Each row is followed by its class.
[ -30   39  179  341  -44  -99   18   53    2   38    4  176  -75  178
   40 -349 -171  166 -269  -46  -94  138 -137 -212  150   51    5 -106
 -112  145   25    4 -174   61   16  115  -38 -209  102   22  254] : tilot
[-147   73  287 -172 -715  111 -253  -54   25  767  -33   -6   -6   69
 -586 -114  145 -132 -565  212 -211   24  118   50   57   15  329   44
   16   32 -198  237 -128 -112   11 -144  -74  198 -336  -34 -238] : lavot
[  48  -96   34  -81   49   -7 -218  164 -288  -17 -132  371 -297 -195
  129  -98  331  152  -18  -71 -151  -26 -215   34  213  -83    2 -235
  118  148  109  314 -313   45   53  -76  -97 -215   35  -90  151] : nubov
[ 117  214 -267  -23  348   67  -31  120 -177 -570 -181   -4  429  143
  479 -327  -96  169  -73  275 -229   47 -384 -239  389   84   62  690
  487  289  -67 -119 -460   35 -196 -151 -338   23  159   84  224] : lifa
[-242  195 -241  -92  107  -59 -371  129  285   37  261   -1 -179   85
 -180   98  122  119   -7 -246 -129   89 -293  -26 -177 -189  153  188
 -140 -390 -154   -8  250 -115   40  565  -78   24 -281 -223  217] : Dilu
[-233   15  229  293 -148  167 -159  151  -52  338  261   57 -183 -230
 -383 -332 -371   -2 -320 -215 -158   62 -203 -118  -15  169  140  -17
   17 -292   84 -119 -119   48   18  -41   -8  -68 -462  323  106] : lavot
[  98  -35 -388  173   17 -120   21 -177  159  109  168  133   50  113
  -54  267 -227  119 -358  749  -30   30 -217 -367 -206   12  202  307
  111  375 -232  104 -604  -10  -21 -276 -144  307   49 -253  316] : Keti
[ 455  -77  -23 -365 -150  -53   40 -128 -212 -205 -493  134  129   78
    8   34  228 -113   -5  151 -173  294   84  141  -68  107   27  105
  193  566   58  101   23  112  206 -317 -113  269   52 -162 -188] : lavot
[ 177 -458   12   21   93   83   53  349  235  202  318  188 -368 -144
  -25  233 -275   72  -20  295    0  -58   33 -262 -198  217   41 -219
    1   81  287  126 -137   -6    6  113  166  136   40 -101   65] : diz
[ -69  525 -284  287  -30   -3 -158 -156 -225   97  -16 -156   32   79
 -179 -295   75  143 -393   11  211 -294 -502 -428 -163 -343   42 -387
  -20   40  -10 -157   24   30 -226  -54  -43  -36 -579 -264  201] : Lamos
[-130  320  -77 -479  201 -145 -285 -188 -584   70  -23 -213 -254  140
 -153 -406  217 -145 -242   35 -175 -364   61   27  -17  -27 -134  182
  -85 -142 -157 -300 -126  -44   17 -216 -119  297 -360  319  138] : vok
[ -54  175  149 -527  381  -12  -35  -88 -120 -543  169  232  273  -15
   44    6 -100 -163  -55 -112 -239   -8 -102 -104   -5 -110  -20  215
  262 -165  -21  -22   91 -281 -149 -301   41  217 -402  -12  -43] : lavot
[ 177   93  -67   41  332 -171   40   92    7 -291  -31 -252   39  162
  384 -185  138  205  277 -194 -201  204 -169  216  234  144    7  293
   65  -20 -101 -300  549  200  276  184  -80 -313 -129   42 -203] : Dilu
[  83  -44  -62 -338  -51 -203  -50  111 -140  -52  158   29    5   62
  100 -140  121  219  179 -106 -257 -126  -97  255   21 -115 -158  -95
  264 -176  -28 -151  117  121  -38  -24  -29  215 -101  207 -163] : tilot
[  85 -274   56  140  249  102 -137  213  122   66   61   17  400 -292
   59 -257   78   -1   79 -366 -228  253   94  -38  258  103  -83  100
 -222  -19 -306 -105 -371  -67  -94  245   58 -176  198   26  -88] : lifa
[-237 -370    7  308  146  359 -184  145 -146 -121  -65  156   59 -250
  362   72 -121  116   63  -25   92   78  115 -162  510 -224  127    2
   -7  -29  -94  -92 -484  123 -380 -106  119 -117  234  184  401] : lavot
[-126 -133  284   69  -23  -28 -244  -34   76 -195   78   12   48  -57
  132  260  -37   63 -107   21 -350  115   58 -420  170  110  130   68
   65 -447 -211   23 -541   70 -356   43  100 -156  170   67  -63] : rele
[-218 -218 -203 -190  194   11  113  -69 -102 -184  145  158  229  -50
  -87 -347  -26 -146  259 -364 -164  -98  129  172  221 -141 -317   11
   86 -549 -279   -2  -65   -3 -484  443  -21  221 -154   47 -226] : Lamos
[ 110 -177  174 -233  382   58  -59  127 -145 -109  251  -66  154 -228
   66 -295   84  -99  167 -469 -131    3  298 -137  -26 -129  -95   95
 -133 -106   43  -22 -151 -158  190    0   46  -69  250  202  -16] : Keti
[  -5 -204  301 -238 -239  306   15  -29  -48   65   38 -155 -250 -125
 -255  212  244   -6  298 -273  -92 -105  150  111  -87   71  -45   -9
  -75  -83  254  -66  191  109 -243   25   93 -188  -12   92 -393] : rele
[  60 -220   32  550 -228  -81  -16  232  505  529   39   20  110 -139
 -332  300    6  216 -125  115   66  175 -142  -44  217   70  343 -202
 -245  268 -263  103   61 -144 -113  242   55  -78   91 -246 -187] : lifa
[-215   64   37 -115   72  -11   76 -316  -18  107  115  132   50  132
  197 -441  354 -240  127    3  197   48  243  188  -16 -400   47  102
 -215   -5 -101  -85  388   76  208 -152  134  -24 -261   26 -337] : gevit
[ 255 -497 -375  -58  283  268  103  179  135 -152   20 -129  -15 -347
  269  258  -52  188  206 -256  116   24  254  143   30  -53   55 -652
   17 -338  217   -7   21  146  -81  329   51  -52  192 -315  248] : lavot
[-204  108  321 -899  -99  383   22 -279 -185  257  345 -144 -338   64
 -421 -127  134 -407 -108  211 -136 -426  109  268 -300  -71 -189   78
  -11  135  318  200   69 -167  -67 -324  -63  305 -501  339 -125] : rele
[-198   -1 -242  -99  240   43 -115   58  -20  -70   48  -34  325   56
   67  139  -71  124 -170   78   -8 -223 -109 -303   77 -117 -115 -130
  200   15   90  -45  -45 -211 -300   88  -36  448  142  154  369] : lifa
[  85  226  -86 -509 -291  170   61  -34 -589 -414   65  -48  166 -380
 -385  147   25 -190  127  203 -312   33  189  660 -128   25 -210   31
  126  126  -98 -189 -184 -257   37 -748  -73  308   -7   85 -144] : tilot
[ 105  -76 -250  -65  310 -171 -222  285   93 -145  -59  146  234 -112
    5  -21  272  504  -22 -104 -188  -11 -340    5   28 -287   34   80
  229 -288 -526   32  -42  -71  -60  186   35   52  260 -271  -43] : vok
[ 106  113   15  112 -193 -117 -137  -94   65   78 -157  176 -252   -7
   64 -204  -71  102 -215  174  350  -61   58 -289 -151   86    4  113
 -204  113  152  127 -235  273  217  -65  -17 -173  103  199  -39] : nubov
[ -52   11  340 -450 -296  297 -109 -177  -63  146 -428   37  123  299
 -119   49  114 -279 -480    5  -87  189  104 -165  210   30  -28  276
  118  -33  -92  361  -45   -5 -222 -127  -45  -36 -362  142 -458] : diz
[-388  283    1  199 -187  -90 -339 -157  321 -140    5  396  -12 -123
 -375  225   21  -44  -80    2 -296  187 -396 -306   15 -241  241  307
   -1 -310 -286  -45   21  -74 -489 -123 -129 -183 -196   68 -223] : vok
[ 152   80 -385  -88  112  106  -46 -106 -209 -209  144   48  367 -451
  382 -549   64   62  -23   54 -111  -56  -56  253  177   60  -18 -212
  194  256  274 -383 -131  277 -181 -169  -37   39 -156   24  183] : Keti
[  28  -32   40 -123  271  399   -7  118 -119  -11   86 -279  -90   -8
   82 -158 -130  -18 -298   63  -92 -214  -39 -265   27 -104  -99  -61
   91   27  209   -9   53  -43 -118  -91   40 -193  -60   74  173] : nubov
[-181  218   17 -128 -122   55   11   28 -300   72   45   48  190  223
   82 -313  114 -159 -119   89   12  -22  -52  -97  144 -288   49   -3
   34  319    4  -36 -165  -40 -159  -86  -55  174 -221  298  -85] : lavot
[-125  -14   31 -198   49  -21 -237  131  264  238   83  -94 -192  -76
 -290  140  231  114   86 -216  -23 -313 -212  -23  -76  156  -18 -147
   23 -329  283   29  313    0 -253  371   58   -9 -301  230 -222] : Fonat
[ 110 -513  -78  224 -271   -5  -10  180   58  393  277  174 -621 -292
  194   23 -251  420  304  106 -373  150 -103  365  284  -51  148 -367
 -295  215   49  -54  -33  340  185  -31 -327  -69  -83  -64  271] : lavot
[ 290  237 -192  -95  112  -30  134 -118   92  159  244 -157   -8   21
   34 -326  446   45    8   23  -35 -142 -113  283 -386  308  -68 -131
  149   67   48 -540  299  195  272 -162  183 -391  -97 -389 -199] : nubov
[ 227   25 -190 -193   14 -176  -26 -104 -179 -116 -127   88 -341  -16
  -41  295   62  116  -59  285  176  -58   83  137 -175 -143  -37  -34
 -101 -214 -220  132   72 -127  114 -204  173 -109   -4 -207  -64] : Fonat
[ -22  -52 -107  129  185  -10  114   19  -67  -61  -27  263   26   95
 -110 -161  -29  -83   51   80  -13   31  -95  -12   62   83   24   76
   89  236  189   20 -147 -180  192 -296 -126   35   81  137  278] : tilot
[ 124  126  297 -314  125   96  151   41 -420 -174   97 -355 -432 -104
   18 -271 -173 -290  131   14 -119 -193  101  359 -137  -25 -225  152
  151 -108  -92  -97   80  -38  299 -442   -1   -8   23   87  -13] : rele
[  37   60   70 -130 -168 -122  174   47 -358   16  621   99  -64   47
   38 -240  -59  -27   38   -8 -313 -103  134 -128 -420 -110 -148   96
  369 -126  154 -468  207 -210 -240   64  538 -230   21  -78 -141] : lavot
[-226 -122  125  136 -398   83 -297  202 -174  -35    3   48   34 -294
 -136   26  261  387   95   10 -664  168 -199   93  547  -60  246 -109
  -22  -68  -38   80   77   73 -310  147 -202  -67    3  109 -378] : Lamos
[-552  298  -97  360  253   -3 -145   -5  313  114  173  167  241   50
 -343 -362 -222  395 -303 -285  144 -214 -704 -283  136   17   81 -157
 -332 -167  203  -53 -131 -200 -186  272 -210   63 -377  245  417] : tilot
[-116  107  317  -97 -387  116 -147   35  -32    6  290   86 -223   69
 -270  234  -25 -137 -120  126  -99  110   70   83 -215   72   56  323
  139 -228 -134  -89   64   61  -62 -196  293 -148 -311  138 -195] : nubov
[ -60  142 -132   -1 -171 -113 -109    2  295  147   59  114  -26   17
 -358 -336 -172   59 -297 -124 -182   20 -115 -299 -109  -70   96  123
 -213   92  346   23  457 -169 -177  496  -83   25 -108   73 -157] : tilot
[  10 -166  -65 -176 -292  224  201 -226 -102  -20  -27  108  416  206
   66  309  207  111  -97  230  -16   82   87 -265 -166 -309  126  127
  309  175  139   81 -321    5 -174 -430  -11  103  108 -112 -307] : tilot
[   0  195 -320 -212 -241   51  -41 -263   74   12 -292  301  188  -83
 -274  304  407 -304  172  244  208 -132  -28  149   62  211  -52   99
  -23  218  -44   85 -246    8 -169 -523 -235  -37 -376  -21 -437] : nubov
[-293  167  -87 -255 -161   -2  -44 -263 -124 -245  352  226   14 -196
 -307   84  -31 -267  168  118 -353   34  191  183 -101 -433   13   -5
   88 -377 -178   54  -26 -217 -309 -292  -65  149  -70  142  -41] : Fonat
[-150 -127 -153 -114 -240   76 -191 -216  153  305 -352  144  146   -9
 -208 -154  -87   63 -420   66  163 -152   32 -235  148 -363  194   48
   -1 -383  -59  364 -209  -90 -301   39 -119  148  -92   59  -26] : vok
[ -35  -71 -182  -34  -14  -72 -208 -102  415  458   53   34 -120 -149
 -604  263  151  -47 -377  323  193 -251   66  -63 -170  239  125 -226
 -135  -96 -198  222   69  -99  -52  193   88  347 -234 -331 -107] : Lamos
[ 462 -448  -29 -393 -274   96  109  195  -89  131 -496  -73  165   43
 -233  505   95   36 -166  278 -208   11  143 -135  135   86   33    3
  308  285  -18  656 -246 -202 -107    8 -214  369  -11 -433 -396] : gevit
[-251   63   79   72  123  -14 -266  -37  -77  -58  101   96    9  -28
   48 -285 -102  258   58 -443 -345  -73 -450 -170  168 -149  -21 -211
   76 -159  211  -46    7   15 -200  148 -150   72 -387  -57  574] : diz
[-122  229   15  -63  225   52 -100 -145 -182 -277 -294   72  245  491
  506 -193  309  128 -204   88   97  -79  -65 -444  298 -349  -25 -302
   93  301  145  298  172   91 -119   65  -53   -7 -147 -173  375] : diz
[-129  185  355   48  122  -72  215   74 -328 -413    2   25 -169  -80
   90 -147 -195  -79   44  -62   71  174  243  308  212  146  -51  100
 -271   -8   14  109   78 -145  375  -79  -48 -172  212  226  -13] : Fonat
[ -15 -487  118 -277  333   -5  -25 -105 -124  -59  -78 -251  -61   -8
  170   64  167 -221   -6 -257   92  104  650 -114 -102 -363  -74 -205
  -76 -696 -284  329 -201  101  -50  411  253  274  413  116 -289] : lifa
[-104  166  242 -243 -149 -140 -171 -242 -352  219  -77  -48 -223    9
 -289 -125  322  157   -2   81   -4 -396  -15  249   63   12 -282 -228
  -51  121  -35  218   53 -137  150 -231   14   12    1  212  133] : Lamos
[-193  137 -138  258   18 -174 -267  437  184 -228   12  436   66  -39
   79 -100  -61  263 -257  246 -111   57 -219 -304  240  -28  204  342
  305 -283 -323  174   30   71 -157  278  -73    2   36  -40 -128] : vok
[-329  322  251   48 -192  -21 -163 -299 -259 -132 -117 -153  -67  209
  114  -45   33   72 -208   71   71   39   80 -195   -9 -240   81  108
  202 -116   85 -155   94  135   65 -269   19   20  413  503  185] : Dilu
[-463  277  241   94 -147  124 -253  -46  -15 -546  169  679  -19  -97
   27  405  270 -137  170  160  -51  214  -49 -196   42 -217  142  119
   78  -58  -23  160 -180  -56 -134 -514   55 -302   93   80   23] : nubov
[-391  306 -144   83 -323 -138 -143 -277  -37   95  376  149   41 -167
  103 -384  288  146  242    3   -3   58 -104  610  -40  143  221  281
   43  -89  106 -404   21  266  214   33  -12  -27 -285  -29  101] : Dilu
[   7  -89  303 -317  284   98 -206  100 -380    2 -146 -410  -77   59
   30  -74  287  137   58 -422 -224 -224   57  112   65   26 -399   -3
   11 -109   82  105  405  -93   21  303  248 -142 -194  107  116] : Fonat
[  91  -27  136  102 -270 -178   24  138   39  132  621  164 -188 -169
 -155  180 -118  -44  161  339 -373    7 -213  197 -214  116  -48  179
  435  312 -122 -236    2  -92 -146 -133  300  -43 -116 -107   17] : Lamos
[-202  101  184  198  -51   35  -77  124  -78  232   67 -120   57  109
 -108 -521  126  -69   79 -336 -273  -66 -317  -83  122    1  -52  -97
  -42   12  237  -25  -75   -9  -87  175  -99 -204 -364  195  -13] : tilot
[  91 -163 -129  161  -48   44  147   43  208   71  370 -143  -95 -180
 -104  -45 -259   37  242 -227 -111   51  -50  303  227   77   94  -57
 -151 -265 -200 -370  -97   63 -303  257  -63 -227 -202  -97  -32] : Lamos
[ 239  -51  -11 -451  564  137   -2  131   33 -155   73 -498  492   98
  194 -516  -84 -153  150 -377  -93 -354   74   84  161  181 -154  190
  130   38  202  -92  112  -79  126  154 -152  385 -402 -146  432] : Keti
[-223  327  129 -460  342   98  -87 -320 -218 -365 -119 -168  -46   50
 -123 -163  132 -408 -205  -72 -378  -18  136  -54  128  -90 -233  312
   54 -281 -246   91  160 -281 -315   63  -54 -209   48  -10 -187] : Dilu
[-144  -66 -115  119 -186  -75  153   69 -482 -184  174  -14  186  119
  367 -402 -307  480   39  -73 -273   37  125 -108  255 -317  -99  -90
 -147   11  -47  -80 -289   69 -114  323 -180  143  284   20  295] : lavot
[-130  130 -200  238 -513  -51 -190   52  -39   87  133  432  194 -178
   66   58  149  402  150   62  -34  110 -126  -61  140 -411  258  -19
  228  -39  -75 -176  -96  -61  -56 -438  -29 -234  346  119   12] : diz
[-125   80   10 -267   37 -152   80   59  108   89   63   85  340  -81
 -184 -462   70  124  143 -200   -5 -204  -94  375  149  220  -98 -181
  155   84   72 -104   21  116   56   77 -274  538   85  455 -139] : lavot
[-306 -288 -134  165 -106 -177 -218   82  235  -95  234  352  184  -33
  133  327  -12  466   -4   78 -476  267 -276  125  257   39   25  344
  191 -236 -347   71  -43   16 -389  562  236  -55   40 -136   62] : nubov
[-358   -7 -273 -145 -339  185 -133 -179  153  272   95  378  -91   59
 -298  367  194  225 -119  148  -94   24 -376  -92 -212 -284  114 -125
  -42   32  239  171   63 -227 -281   67  -34  -38 -122  -50   75] : lavot
[ 150 -211 -393 -269  314  199  -19    8  320  165 -245 -253  253   49
   88  127  140 -410  146  -62  239 -129  129   52  106  313  -12   91
   89   21   69 -110 -140  131  -23   70 -236  350 -358 -142  -12] : Dilu
[  49   27  253 -271   76  -29 -327  266 -492 -505   14   76 -279  179
  386 -439 -139  732 -301  -26 -355 -109  -34 -264    0 -399 -249   31
  137 -352 -107  160  270  272  211  129   60  119  305  -10  353] : nubov
[  86   29  184   96   60 -216   68  -61 -156    9   23  -16 -211  126
 -100  183   84  142  248   67   29  -94 -175  -76  -58   84   33  213
    5  233  -33   -9 -138  -68  291 -417  -63  -90   64  269  -29] : rele
[-231  500  113  125 -216  -95 -305 -137 -127 -126 -181  261  223  150
  -72 -457  184  132 -138 -154 -364  165 -382 -133  212 -357  231  331
   76   18 -216  -27  -27  -92  108 -369 -374 -214 -121  -37  248] : vok
[-350 -257  193   46  -60   63  -59  -26  130  216  -49  401 -168 -158
 -186  184  228   88   94  219    8  -81 -297  369  411   24  171 -337
  -49  518  108  361 -333   75 -174 -130 -195  355   33   98  234] : nubov
[ 195 -248   41 -273  516  370  200  -54 -111 -151  298 -529   86 -212
  238  -90   40 -189  291 -324   45 -255  301 -180 -166 -151 -103 -146
 -181    9  186 -265 -349   96 -210   49   30   28 -210 -339   13] : gevit
[  95  232   88   23   90  -64 -106    2 -284 -372  177 -118  -46 -105
  287 -688 -212  323  165 -137 -240   63 -147 -124  -67 -254   14  517
   27 -162   26 -259 -157  128  252 -136 -127 -284  271  252   94] : Dilu
[ -56   18  455  135   82  243  206   43 -329 -137   20 -140    1  307
   22 -203 -187   68 -149  -13 -152  -47 -105 -308  142 -109  -27   36
   48  231  241  127   82  -76  -81 -155  -11 -282 -296  126  196] : vok
[-120  270  117 -483   82    6  176 -313 -260  -20  451  -66  -88  230
 -363 -323  196    9   21  -65 -277  -47  -28  296 -301 -256  -26  175
   24   78  -94 -242  491  -12   60 -174  -16  161 -381  226 -296] : lavot
[-147  -30   93    3 -292  118 -237   -7  -64  428  138  296 -396   38
 -563  220  157   84 -160   82   -8 -186 -313 -223   -4   72  299  175
  187 -197   -3  -24 -516  -98 -290 -352  -23 -142 -229  322  -21] : rele
[-355  126  111 -192  -10    7   35  -65   -7   25   79  165  450   21
 -191 -182  153 -132   23 -226   46  -93   59   51   46 -108 -117   21
  -40 -178 -246  -53  -50 -200 -197    2   66  243  -64   39 -308] : lavot
[ 127  119  -77 -761  199   43   11 -259  105  -68  -40  136  209 -149
 -271 -132  260 -302  126   86 -137 -241  204  403 -114  238 -273  378
  175  204  -84  219 -116 -145  162 -349 -319  308  -85 -116  -74] : Fonat
[  34   90  169  116  -92  -74 -178  239   53  191   15 -202  116 -108
   29 -681  -44 -128 -199 -237 -270  108  -40   63   41   25   99  223
  122 -358 -164 -163   18   47  198  109   72 -106  -75  -57 -249] : tilot
[  41 -142   32 -413  120    7   70 -217  133  339  -61 -306    5   13
 -339  349   82 -286 -211 -238  -57  -88  319  -10 -103   70  -12   49
    8 -251 -326  258  -42 -179    7  132 -143  197 -252 -363 -289] : lavot
[  -8  -78   79 -141 -407  286    2 -210  115  302  -90 -112   75  103
 -252  328   91 -246 -259   22 -318  306  -81 -159 -189 -153  194   74
  -14  244  284   52   91 -154  -82 -253  -84  -98 -288  -65 -288] : tilot
[ 351  -70 -196 -106 -156  -61  152   -1 -229  215  222 -296  -96    6
  136 -213 -356  -99 -273  158  103 -108  390  -36 -102 -143   12 -221
  -12  -63 -113 -131 -300    1  194  -38  -37  195    8 -180  210] : Lamos
[ 400  -75   92 -517   25   35  252  135   41  444  556 -394 -219    2
 -322  -82  -53  -90  225  114 -312 -282  106  169 -351  -91  -94   10
   33  408  113  -81  126 -360  259 -251  -84   58   61   24  -89] : diz
